Known rows, with every step that occurs
vari, kulu, nedu, godi: [-0.57 -2.40  0.78 -5.00  0.54  0.24  2.56  0.78  3.30 -0.59  3.10  0.23
  0.38  3.37  0.03 -1.22  1.09 -0.50 -0.01 -1.54 -0.72  1.10  0.82  0.19
 -1.79 -2.19  0.41 -0.19  0.58  1.05  0.24 -3.39  1.48 -1.65  0.07 -0.53
 -2.19  0.05  2.29  0.51 -1.17  0.54  0.00]
gupo, bamiga, movavav, godi, vari, kulu, nedu: [-0.34  1.84 -1.06  2.05 -0.20  0.12  5.04  0.20 -1.05  1.47 -0.09  0.12
 -0.97  0.58  1.08 -0.88  0.79 -0.70  0.48  3.46 -0.72  0.16 -0.11  0.12
  1.90  1.55  3.62 -0.29  2.78 -0.64 -1.37  0.49  2.58  0.49 -1.07  0.39
  2.63  1.05  0.97 -0.05  0.24 -0.89 -2.24]
kulu, nedu, gokap, meku, bamiga, movavav: [-0.59 -2.11  1.11 -2.53 -0.18 -1.99 -3.03  1.07  0.53 -1.53  0.95 -0.92
 -0.07 -6.04  0.07  0.46 -1.53  1.50 -0.15 -4.09 -0.06 -0.91  1.82  1.68
 -0.29 -3.45 -3.35 -0.71 -3.19  0.17  0.98 -1.35 -0.01 -0.89 -0.09  0.50
  0.30  1.00  1.27 -0.54 -2.89  3.16  1.20]
meku, movavav, gokap, godi, vari, kulu, bamiga: [ 0.50  1.90 -0.07  0.18  0.10  0.18  0.90 -1.51 -3.52  0.38 -2.14  0.84
 -1.23  1.60 -0.15  0.51 -0.34  1.61 -0.33 -1.27  1.75  1.51 -2.12 -0.55
  1.09  4.08 -0.66 -1.18 -0.01  1.31 -0.63 -1.65 -1.53  0.67 -0.66 -0.56
 -1.47  0.08 -1.03  5.69  1.10  4.82  2.22]
godi, kulu, nedu, gupo: [-0.41 -2.93  3.23  0.67  0.43  0.56  1.10  0.75  1.80 -0.28  4.34  0.09
  1.66 -2.04  1.24  0.60  0.71 -0.76 -0.06 -0.67 -1.17 -0.52  1.72 -0.53
 -2.23 -0.14  1.49 -0.45 -1.91 -0.43  1.82 -2.58  0.91 -0.49 -1.00  0.52
 -3.09  0.08  1.93 -1.16 -1.57 -2.40 -0.61]
vari, kulu, nedu, gokap: [-0.73 -1.64  1.06 -4.55  1.24  0.52  1.14  0.26  4.11 -1.35  2.31  0.21
  0.64 -0.41 -0.47 -1.23  0.88 -0.59 -0.11  0.08 -1.32  1.23  1.31  0.57
 -1.37 -1.76 -1.47 -0.82 -0.82  0.99  0.74 -4.15  1.68 -1.80  1.41 -0.68
 -1.31  1.79  3.37  0.33 -2.15  1.73 -0.89]
godi, gupo, bamiga, kulu: [ 0.30 -2.03  0.92  3.60  0.07  0.39 -0.06 -0.75  0.86 -0.72  1.26 -0.04
 -0.09 -0.50  0.52  0.13  1.87  1.50 -0.24  1.93 -0.27 -0.69  0.28 -0.92
  0.00 -0.98  0.36  0.69 -0.46 -0.22  0.81  0.88 -0.80  0.49  0.11 -0.26
 -1.79 -0.66 -1.34  2.54  0.52 -2.36  0.38]
gupo, bamiga, vari, kulu, nedu, godi, meku, movavav: [ 0.12  2.46 -0.46 -0.94 -0.67 -0.48 -0.62  0.47 -0.56  0.30 -0.34 -0.13
  1.31  4.26 -0.51 -0.52 -0.63  0.12  1.23 -0.46 -0.19  1.20 -0.89 -0.27
 -1.30  0.45 -1.02 -0.73  1.32  0.25 -0.64  0.18 -0.24  0.09  0.96 -0.57
  0.19 -0.98 -0.86  0.13 -0.28 -0.52  0.01]
gupo, bamiga, movavav, godi, meku, vari, kulu, nedu, gokap: [ 0.04  3.82 -1.75  0.49 -0.21 -0.55 -0.39  0.66  2.73  0.33 -2.77 -0.37
 -1.01 -1.51 -0.29  0.15 -2.86 -0.54  0.37 -0.41 -0.19 -0.17 -1.57  0.75
  1.35  0.95 -1.06 -0.04  1.69 -1.20 -1.67  1.50  1.83 -0.30  0.33  0.25
  1.63  0.93  0.65 -1.26 -0.04  0.67 -0.99]
gupo, bamiga, movavav, godi, vari, kulu, nedu, gokap, meku: [ 0.02  3.03 -0.63 -0.69  1.15  0.35  0.74  0.86  0.63  0.27  0.48  0.15
 -1.03 -1.23  2.48 -0.82 -1.36 -1.40  0.68  1.96  0.13  0.28 -0.61  0.70
  1.32  1.64  0.14 -1.26  1.46 -0.42 -2.21  0.11  1.17 -0.43  0.92  0.50
  3.67  1.29  0.96  0.47  0.98 -1.67 -2.15]
gupo, bamiga, kulu, nedu, vari: [-0.34 -0.89  2.77  0.58  0.09 -0.12 -4.95  0.58  1.68 -0.54  2.07 -0.79
  0.55 -1.14 -0.28 -0.40  1.74 -2.67  0.73 -0.02  0.80 -0.46  0.09 -0.98
 -0.02 -3.90  0.03  0.85  0.16 -0.31  0.33 -1.24  1.89 -0.71 -0.76 -0.51
  1.07 -0.58 -0.21 -1.14 -1.68 -2.91 -2.54]
gokap, godi, vari, kulu, nedu, gupo: [-0.32 -0.61  2.15 -1.96  1.20  1.16  1.12  0.21  0.45 -0.58  1.99  0.87
  0.85  0.12  0.28 -0.54  0.23  0.44 -0.10  0.87 -1.62  1.71 -1.48 -0.40
 -1.26  4.00  1.75  0.34  1.16  0.20  0.36 -3.28  0.96 -0.64 -0.33 -0.24
 -4.05  0.14  1.73  1.22  0.59 -3.13 -0.90]
kulu, nedu, gupo, bamiga: [-0.82 -0.47  2.32  1.63  0.88 -0.40 -2.00  0.90  0.94 -2.24  2.51 -0.65
  1.20 -0.35  1.42  0.76  2.51 -1.56 -0.16  0.70  0.07  0.98  1.01 -1.21
 -2.45 -2.29  1.16  0.06 -0.79 -0.07  0.73 -3.14  1.27 -0.44 -1.44  0.41
 -2.23 -0.50  1.80  0.28 -1.73 -3.00 -0.79]
nedu, gokap, godi, gupo, bamiga, movavav, meku: [ 0.32  1.06 -1.86  1.52  0.92 -0.82 -3.70 -0.35  3.94 -1.37  0.12  0.48
 -1.08  2.16  0.75 -0.12  1.02  0.07 -0.95 -0.26  1.93 -0.99  0.47 -0.90
  1.27  0.19 -0.07  1.06 -1.41  0.33 -0.48  0.37 -2.28 -0.83  1.27  0.27
  2.69 -1.00 -1.44  3.33  1.94 -1.37  2.76]
meku, bamiga, movavav, godi, vari, kulu, nedu, gupo: [-0.07  1.84  0.11 -2.08 -0.39 -0.73  6.49  0.13 -2.81  0.50 -0.49  0.25
 -0.47 -3.82 -0.01  0.10  0.65 -0.52  0.60  0.03 -0.94 -0.08 -0.85  1.01
  0.99  2.14  2.53  0.46  1.04 -0.02 -0.11  0.27  1.61 -0.58 -1.31  1.15
 -2.07  0.59  1.13 -0.41  0.25  3.47  0.06]
movavav, bamiga, vari, kulu, nedu: [-1.09 -0.98 -1.13 -3.71 -0.15  1.36  1.70  0.10 -1.82  0.69 -1.07  0.43
  0.49  1.39 -1.73 -0.36  0.36 -2.17 -0.29  3.01 -2.72  0.55  1.73  0.41
 -1.74 -2.33  0.21 -0.51  0.46  0.88  1.67  0.19  0.04  0.55  0.30 -0.55
  1.47  1.12  1.15 -1.85 -2.22  2.65 -2.67]
godi, vari, kulu, nedu, gokap, meku, gupo, bamiga, movavav: [ 0.61  0.82  0.88  0.35  0.91  0.16 -0.51 -0.96 -0.47 -1.89  0.85 -0.54
 -0.37 -3.80  1.95 -0.16 -1.22  2.27  1.08  1.12 -1.03  1.56 -0.74  1.11
 -0.36  0.69 -0.82 -1.39  0.86 -0.21 -1.34 -1.25  1.85  0.21  1.84  0.50
  0.42  1.38  0.71 -0.04 -0.22 -2.37 -2.34]
gupo, bamiga, kulu, nedu, godi: [-0.13 -1.52  1.51 -0.23  0.00 -0.33 -2.06  0.98  2.69 -0.77  2.36 -0.50
 -0.70  0.28  0.80 -0.49  1.42 -2.19  0.16 -2.05  1.52 -1.27 -0.02 -0.52
 -0.62 -3.45  0.58  0.28 -0.03  0.32  0.59 -1.19  1.29 -1.03 -1.12 -0.45
 -0.07 -0.77  0.12  1.57 -1.12 -0.88 -0.15]
godi, vari, kulu, bamiga: [-0.40 -1.66  1.48  1.58  0.04  1.30  4.62  0.03 -2.03  0.08  0.40  0.66
  0.45 -0.26  0.91  0.18  1.45  1.10  0.44  2.38 -0.51  1.85 -0.08 -0.45
 -0.03  2.14  0.26 -1.23  2.17  0.79  0.48 -0.70  1.95  0.37 -0.16 -0.33
 -3.50 -0.32  0.34  1.92 -0.28 -0.06  1.05]
vari, kulu, bamiga, movavav, gokap: [-0.50 -0.88 -1.34 -0.68 -0.60 -1.00  2.27  0.60 -3.36  0.28 -2.26  0.36
 -0.54  2.35 -0.75 -0.57  2.38 -2.68 -0.52  1.54  1.02  0.24  1.41  0.32
  0.17 -3.32 -0.05 -0.68 -0.61 -0.15  1.40  1.38  0.53  0.69 -0.10  0.16
  2.66  0.00  0.91  1.25 -0.11  7.74  2.12]
godi, meku, vari, kulu, nedu: [-0.79 -1.33  1.00  0.30 -0.71  0.39  1.19  0.48  1.41  0.79 -0.38 -0.22
  0.32 -0.85 -1.57  0.61 -3.76  3.98  0.27 -1.15 -2.97  0.84 -0.60  0.54
 -0.65  1.31 -0.81 -0.35  0.66 -0.74  0.87  0.16  2.23  0.55 -1.22 -0.48
 -3.48  0.62  0.83 -2.68 -1.98 -1.23 -0.73]
bamiga, movavav, gokap, kulu, nedu, vari: [-0.62 -0.33  0.97 -1.49 -0.33 -1.49 -5.66  0.47  1.03 -0.16  0.20 -0.53
  0.02 -0.30  0.35 -1.07  0.17 -3.02 -1.14 -0.93  1.17 -1.05  2.38 -0.42
 -0.05 -4.91 -0.17 -0.07 -3.66 -0.61  1.01 -0.54  1.13 -0.61 -1.29 -0.03
  4.20 -0.54  0.38 -2.31 -1.10  2.35 -2.22]
meku, bamiga, movavav, godi, kulu: [-0.06 -2.74 -1.36  1.04 -1.45 -0.46  4.77 -0.59 -0.92  0.66  0.07 -0.46
  0.32 -3.47  0.88  1.06  1.32  0.30 -0.38 -0.60 -0.22 -1.22  1.80  0.89
  1.76 -0.38  1.70  0.49 -1.05 -0.26  0.02  1.01 -1.92  0.34 -0.83  0.84
 -0.96  0.73  0.11  1.23 -0.45  2.02  3.23]
kulu, nedu, gupo, bamiga, movavav: [-0.67 -0.03  1.34  2.20  0.15 -1.73 -1.70  1.46 -0.07 -1.41  1.35 -0.82
  1.45 -0.71  1.02  0.07  3.14 -2.37 -0.21  0.90  0.15 -0.34  1.54 -0.46
 -1.26 -3.10  1.78  0.28 -0.89 -0.83  1.25 -0.98  1.85  0.00 -1.39  0.80
  0.12 -0.61  1.73 -0.68 -1.43 -0.46 -0.74]
kulu, bamiga, movavav, meku, godi: [-0.49 -1.25 -1.70  2.33 -1.20 -1.89  2.28  1.04 -1.92  1.78 -0.74 -0.93
 -0.02 -0.07 -0.78  0.63  1.64  0.89 -0.02 -2.67  2.18 -1.68  2.22  0.06
  3.73 -0.76  0.56  0.42 -0.55  0.68  1.48  3.26 -0.13  0.06 -1.91  0.00
  0.59 -0.61 -1.35 -2.31 -0.36  4.11  3.77]
nedu, kulu, bamiga, vari: [ 0.04 -5.75  1.58  0.18 -0.12  0.89 -1.60  1.93 -0.64 -0.96 -1.02 -0.32
  2.07 -0.64  0.92  0.28  3.30 -2.91 -0.15  0.21  1.78  0.48  2.33 -0.70
 -1.14 -5.04 -2.66 -0.04 -0.79  0.69  2.34  0.95  0.68 -0.23  0.04 -0.48
 -0.96 -1.96 -0.79 -0.23 -0.16  1.24  0.31]
movavav, gokap, meku, kulu: [-0.61 -2.98  0.40 -1.01  0.52  0.22 -2.34 -0.10  0.28 -0.32 -0.21 -0.94
  0.26 -1.67  1.32  1.75 -0.70  0.88 -0.82 -1.07 -0.15  0.79  2.25  0.16
 -0.30 -2.47 -0.88 -1.11 -4.61  0.52 -0.20  0.48 -3.94  0.61 -1.60  0.33
  0.48 -0.04 -0.05  1.50 -0.75  0.72  2.40]
meku, godi, vari, kulu, nedu: [-0.35 -1.83  1.48 -0.38 -0.49  0.54  4.58 -0.83  1.06  1.36  1.92 -0.25
  0.15 -2.18 -0.72 -0.72 -0.65  3.93  0.62 -0.43 -2.16  0.90 -0.20  0.31
  1.85  3.70  1.58 -0.35  1.39  0.37  0.12 -1.94  2.26 -0.31 -1.30 -0.75
 -3.71  0.69  1.41 -2.27 -1.19 -1.36 -1.09]
movavav, gokap, godi, gupo, bamiga, kulu, nedu: [ 0.45 -0.52  0.39  2.35  0.04 -0.15 -4.33 -0.86  0.02  0.10  0.04  0.64
 -3.49  0.76 -1.37 -0.22 -1.99  0.72 -0.95 -1.08  1.23 -1.68 -1.04 -1.25
 -0.03 -1.01  0.27  1.15 -1.66 -0.96  0.33 -0.46 -1.36  0.51 -1.15 -0.28
  3.37  0.05 -1.47  2.33  0.61  0.18 -1.19]
bamiga, vari, kulu, nedu, godi, gupo: [ 0.47 -2.43  0.77 -3.66  0.04  1.28  2.68 -0.02  2.31  0.80  1.88  1.09
  0.60  4.80 -1.29 -1.34  0.26  1.39  0.31  0.13 -1.00  0.06  0.00  0.06
 -2.01 -1.88 -0.57  0.00  0.23  0.48  0.34 -0.57  1.03 -0.99  1.44 -0.43
  0.32 -1.60 -0.35 -2.19  0.58 -0.19 -0.50]
vari, kulu, bamiga, movavav, godi, gupo: [ 0.46  0.07 -2.33  0.62 -0.06 -0.15  7.22  0.36 -3.30  1.67 -0.93  0.91
 -0.59  2.76 -0.67 -0.44  1.10  1.04 -0.17  1.67  0.28  0.00  1.02  0.05
  1.23  0.11  0.05  0.62  2.30  0.00 -0.68  2.27 -0.37  0.26  1.00  0.41
  0.18  0.56 -0.65  0.49  2.03  4.02  0.33]
bamiga, kulu, nedu, godi, meku, gupo: [ 0.71 -2.97  1.94  1.15 -0.36  0.09 -0.64  0.91  1.67  0.01  1.21 -0.41
 -1.28 -1.63  0.53  0.92 -2.91  3.34  0.81 -5.65  0.07 -0.21 -0.62  0.20
 -0.78 -0.63 -0.14  0.62  0.32  0.00  2.48  0.80  1.31 -1.27 -1.29 -0.14
 -3.59 -0.06 -0.95 -1.42 -0.73 -0.22  1.15]
gokap, godi, vari, kulu, bamiga: [-0.23 -1.77  0.58  0.85  0.32  1.44  2.20 -0.21 -2.34 -0.19 -0.19  0.94
  0.23  0.88  0.22  0.01  0.70  1.46 -0.17  1.68 -0.12  2.21 -1.12 -0.64
  0.22  3.82 -0.11 -0.15  2.81  0.72 -0.43 -1.73 -0.02  0.47  0.37 -0.75
 -3.49 -0.06 -0.11  3.58  0.82 -1.68  1.37]
gupo, bamiga, vari, kulu, nedu, gokap, godi, meku, movavav: [ 0.13  3.10 -1.07 -1.16  0.34 -0.05 -4.49 -0.29  0.08 -0.73 -1.72  0.10
  1.32  1.59 -1.68 -0.72 -1.64  0.40  0.51  0.48 -0.38  1.69 -1.45 -0.07
 -0.65  2.56 -3.26 -0.30  0.60  0.12 -1.06 -1.63 -1.98  0.03  2.83 -1.13
  1.14  1.02 -0.20  1.61 -0.13 -0.88 -0.66]
bamiga, movavav, godi, kulu, vari: [ 0.11 -2.29 -0.22  3.73 -0.97  0.67  3.13 -0.20 -1.11  2.51  0.75  0.03
  0.23  1.74  1.13  0.54  1.74 -0.95 -0.70  0.14  1.13 -2.11  2.02  0.44
  0.73 -0.68  3.17  0.18 -0.56 -0.15  1.26  1.81 -0.09  0.58 -1.74  0.77
  0.90  0.36  0.46 -4.16  0.20 -1.15  1.87]

Rows
[ 0.74  0.80 -1.91  3.05  0.15  1.03  5.81 -1.97 -1.78 -0.48 -1.52 -0.50
 -0.19  0.17  2.41  0.53  2.63  1.67  0.56  4.05 -0.56  2.22 -1.01  0.40
  1.75  1.97  3.59  0.20  3.02  0.11 -1.81  0.91  0.65  0.78  0.22  0.58
 -1.12  0.86 -0.20  1.67  1.91 -1.70  0.33]
meku, gupo, bamiga, movavav, godi, vari, kulu
[ 1.04 -0.21  1.26  2.40  0.73  0.80 -5.81 -1.73  1.41 -1.48  0.29  0.63
 -1.45  0.40 -0.57 -0.08  0.87  0.01 -0.95 -0.74  2.54 -1.24 -1.52 -0.90
 -0.89 -0.01 -1.66  1.44 -0.49  0.67  0.19 -1.10 -1.82 -0.46  1.20 -0.47
 -1.21 -0.59 -1.29  0.84  1.42 -3.82  1.04]
nedu, gokap, godi, gupo, bamiga, kulu, vari
[ 0.23  0.09  1.89  2.64 -1.09 -0.36 -4.31  1.15  3.34  0.15 -0.35 -0.73
 -1.20 -1.98  0.18  1.10 -3.27  0.82  0.56 -4.50  0.94 -1.67 -2.46 -0.34
 -0.03 -0.45 -0.84  0.27  0.57 -0.89  0.49  1.84  2.02 -0.18 -2.19 -0.30
 -1.90 -1.89 -1.74 -0.44 -0.90 -2.51  0.56]
gupo, bamiga, kulu, nedu, godi, meku, vari
[ 1.12  2.63  0.08 -2.72  0.97 -0.60 -3.44 -1.24  1.86  0.08 -0.06  0.73
 -2.52 -3.86 -1.89  0.23 -3.52  1.86 -0.99 -6.04  0.29 -2.28 -0.67 -0.09
  0.57  2.09 -3.04  0.43 -1.78  1.75  0.88 -1.77 -3.11 -1.25  0.52 -0.63
 -1.98  1.91 -1.27  4.39 -0.63  5.69 -2.41]
meku, movavav, bamiga, kulu, nedu, gokap, godi, gupo
[-0.50  0.12 -1.60 -6.40  1.01  1.62 -3.03 -0.19  1.29 -0.77 -1.70  0.92
  0.04  0.70 -1.92 -0.79 -0.48 -3.36 -0.89  1.12 -1.28  0.87  0.16  0.41
 -1.62 -0.78 -2.18  0.06  0.26  1.33  0.51 -2.15 -1.76 -0.83  2.39 -1.02
  1.82  1.41  1.38  0.81 -1.03  2.38 -1.86]
movavav, bamiga, vari, kulu, nedu, gokap, godi
[-0.13  3.30 -1.07 -0.42 -0.21 -1.12  1.93 -0.51  2.39  0.76  0.46 -0.27
 -1.38 -2.24 -0.28 -1.38  0.10 -0.69  1.01 -0.04  0.48 -1.09 -0.23  0.35
  3.73  2.86  1.70 -0.44  0.74  0.33 -0.91  0.63  2.26 -0.88  0.10 -0.03
  2.71  0.31  0.41 -1.52 -0.07  0.66 -0.36]
gupo, bamiga, movavav, meku, godi, vari, kulu, nedu, gokap
[-0.10  2.36 -0.68 -0.59 -0.30 -0.53  2.81  1.68 -0.06  1.70 -2.07 -0.14
  0.57 -0.49 -0.68  0.64 -2.43  0.28  0.29 -1.09 -1.45 -0.40 -1.33  0.96
  0.56  1.87  0.97  0.74  1.12 -1.43  0.50  3.10  1.72 -0.06 -1.37  0.72
 -1.80  0.28  0.67 -3.66  0.83  1.74 -0.40]
bamiga, movavav, godi, meku, vari, kulu, nedu, gupo
[-0.20  1.71  0.58  0.43  0.45 -0.50 -0.25  0.28 -1.43 -0.91  0.51  0.38
  0.83  0.04  0.38 -1.10  1.66 -1.77  0.05  2.97 -0.92  0.90 -1.41 -0.38
 -0.38  2.91  2.70  0.70  2.14 -0.95 -0.69 -1.41  1.18  0.49  0.14  0.30
 -0.55 -0.29  1.27  1.73  1.07 -3.05 -1.72]
gokap, godi, vari, kulu, nedu, gupo, bamiga, movavav
[ 0.90  0.70 -1.90  1.04 -0.57  0.10  6.00 -0.61 -2.02  1.85 -2.67  0.36
 -0.61  0.83 -1.40  0.71 -0.42  2.85 -0.27 -0.11  0.38 -0.83 -1.01  0.64
  1.86  0.47 -1.04  0.48  1.79 -0.17 -1.45  3.10  0.50  0.81  0.12  0.35
 -1.22 -0.21 -1.72 -0.61  1.92  3.99  0.48]
meku, vari, kulu, bamiga, movavav, godi, gupo
[-0.11 -0.21 -1.29  5.05 -1.90 -1.03  0.70 -1.33 -1.93  1.91  1.06 -0.89
 -0.22  1.02 -0.17  0.39  1.94 -0.83  0.01 -0.24  1.87 -2.83  1.93 -0.27
  2.39  0.48  3.54  0.62 -0.67 -0.09  0.37  2.96 -0.89  1.40 -1.72  0.55
  1.77 -0.73 -1.16 -5.22 -0.04 -3.40  2.39]
gupo, bamiga, movavav, meku, godi, kulu, vari
[ 0.11  2.97 -0.86  1.15  0.73  0.45  4.23  0.16 -0.85 -0.46 -0.75  0.18
  1.19  1.04  2.95 -0.17  4.16 -3.40  0.33  5.06 -0.03  1.32 -1.11 -0.32
  0.92  2.59  3.91  0.27  2.37 -0.34 -1.08  1.33  0.59  0.04 -0.01  0.90
 -1.10 -0.80  0.77  2.31  2.83 -1.51  0.80]
nedu, gupo, bamiga, movavav, godi, vari, kulu
[ 0.14  1.42 -0.38  3.95 -1.14 -1.21 -0.01 -0.84 -2.26  0.90  1.34 -0.77
  0.79  0.48  0.48  0.72  3.15 -3.05  0.13 -0.25  2.30 -2.60  1.18 -0.58
  1.15  0.96  3.81  1.04 -1.02 -0.16  0.70  2.85 -1.11  0.86 -1.50  1.12
 -0.16 -1.64 -0.85 -5.17  1.08 -3.45  2.66]
nedu, gupo, bamiga, movavav, meku, godi, kulu, vari
[ 1.13  0.78 -0.13  0.25  0.70  1.55 -0.47  0.20 -1.66  1.38 -0.28 -0.06
  1.74 -1.01  2.03  1.66 -0.88 -0.32  0.52 -1.70  2.80 -0.78  0.21  0.50
  0.76  0.94 -4.44 -2.27 -2.08  1.10 -1.12  1.16 -3.52 -0.05  1.95 -0.05
  1.50  0.42 -2.27  0.80  1.15  1.74  2.07]
nedu, gokap, meku, movavav, godi, kulu, bamiga, vari
[-0.24  1.88 -3.08 -2.20 -0.32  0.66 -1.35 -0.48 -3.33  0.64 -3.89  0.48
  1.48  2.79 -1.47  0.56 -1.54  0.63 -0.45  1.05 -2.29  1.97 -0.43  0.02
 -0.43  3.88 -1.26  0.29  1.26  1.01  0.83  1.79 -4.98  1.22  1.38 -0.98
 -2.07  0.70 -1.31  2.82  0.57  1.82  0.91]
gokap, godi, meku, movavav, bamiga, vari, kulu
[ 0.30  0.19  0.44 -1.29  0.75  1.22 -0.40 -1.02  2.28 -1.11  0.77  0.74
  0.46  1.33 -1.22 -1.25  0.85 -0.13  0.42  3.64 -0.97  0.69  0.05 -0.28
 -1.90 -1.72 -2.14 -0.52 -0.08  0.05 -0.76 -1.70  0.92 -0.44  3.19 -0.43
  2.35 -0.17  0.37 -0.93 -0.23 -1.40 -2.27]
godi, gupo, bamiga, vari, kulu, nedu, gokap
[-0.33  1.97 -1.82  1.55 -1.32 -1.30 -4.40 -0.05 -0.89  0.39 -4.01 -0.09
 -1.95  1.25 -2.07  0.06 -3.92  0.42 -0.58 -0.44 -0.47 -0.04 -2.15  0.14
  0.46  0.71  0.08  0.61  0.42 -2.24 -0.75  1.59  0.16  1.79 -1.16 -0.03
  3.37 -0.04 -0.23 -0.08  0.06  0.72 -0.29]
gupo, bamiga, movavav, gokap, godi, meku, vari, kulu, nedu
[ 0.37  0.89 -1.59  0.33  0.38 -0.85 -3.00 -0.42  0.01 -2.32 -1.24 -0.24
 -0.54 -1.01 -0.76 -0.51 -1.98  1.63  0.29 -0.16 -1.03  2.31 -0.72  0.36
 -0.73  1.31 -1.26  1.03  2.25 -0.91 -0.92 -1.69 -0.38 -0.10  2.65 -0.10
 -0.20  2.02  1.04  0.89  0.02 -1.65 -1.02]
vari, kulu, nedu, gokap, godi, meku, gupo, bamiga, movavav
[ 0.39 -2.22  0.40 -5.71 -0.44  0.41  1.28 -0.33 -1.73 -0.21  1.52  0.59
  0.01  1.11 -1.55 -0.28 -2.34  3.17  0.69 -1.72 -1.23  0.23 -0.43  0.93
 -2.48 -1.83 -3.09  0.00 -0.51  0.51 -0.92 -0.02 -1.60 -0.24  1.84  0.05
 -0.57 -1.25 -1.51 -1.66  0.31 -0.34  0.29]
gokap, meku, bamiga, vari, kulu, nedu, godi, gupo
[ 1.26  3.80 -2.23 -2.51  1.70  1.36  0.23 -1.57 -0.12 -0.46 -0.76  0.16
  1.38  3.13  1.15  0.05  0.32  1.26  0.47  2.51  0.59  1.36 -1.14  0.31
  0.01  1.20 -3.57 -0.92 -0.59  1.17 -3.25  0.52 -4.43 -0.09  3.95 -0.24
  1.27  0.40 -1.94  2.44  3.14 -0.67  0.05]
nedu, gokap, meku, movavav, godi, gupo, bamiga, vari, kulu
[-0.17  1.42  0.18  2.30 -0.21 -0.09 -7.23  0.54 -1.86 -0.25 -3.30 -0.21
  0.05 -0.72 -0.96  1.65 -1.99 -2.49 -0.19  0.29  0.68  0.70 -0.61 -1.41
 -1.50  0.25 -0.10  0.68 -2.16 -1.35 -0.45  1.52 -3.39  1.06 -1.18  0.51
  3.40 -1.62 -1.40 -0.62  0.39 -2.26  0.62]
movavav, gokap, godi, meku, kulu, nedu, gupo, bamiga, vari
[ 0.01  1.45 -0.21  2.28 -0.42 -0.81 -2.91 -0.09  0.81  0.34  0.62 -0.42
  0.20 -1.13 -0.22  1.10 -0.84 -1.68 -0.40 -1.53  0.92 -2.91 -0.88 -0.30
  0.69  1.15  2.20  0.83 -1.52 -1.24 -0.64  1.21 -0.39  1.10 -1.47  0.81
  1.58 -0.85 -1.23 -0.86  0.42 -3.37 -0.02]
gokap, godi, kulu, nedu, gupo, bamiga, movavav, meku, vari
[ 0.33 -0.68  0.40  0.82 -0.04  0.50 -2.76 -0.56  1.34 -1.17  1.69  0.11
  0.40  2.24  1.07 -0.74  0.08  0.30 -0.75  1.10  0.80 -0.62  1.00 -1.34
 -2.35 -2.44 -1.27 -0.15 -1.17  0.11 -1.11 -0.78 -0.49 -0.02  1.03 -0.44
  1.08 -2.08 -1.97 -0.46  0.58 -4.72 -2.16]
gokap, kulu, nedu, godi, gupo, bamiga, vari
[-0.48 -0.76 -0.28 -2.79 -0.55 -0.75 -1.21  0.31 -0.72  1.17 -1.51 -0.55
 -0.65  0.06 -1.16  0.00 -2.92  1.22 -0.49 -1.31 -1.03 -1.15 -0.20  1.85
  0.12 -3.09 -1.01 -1.15 -2.87 -1.05  0.46  1.77  1.07  1.26 -1.44  0.18
  3.33  0.57  0.67 -2.71 -0.94  4.24 -0.69]
bamiga, movavav, gokap, meku, vari, kulu, nedu
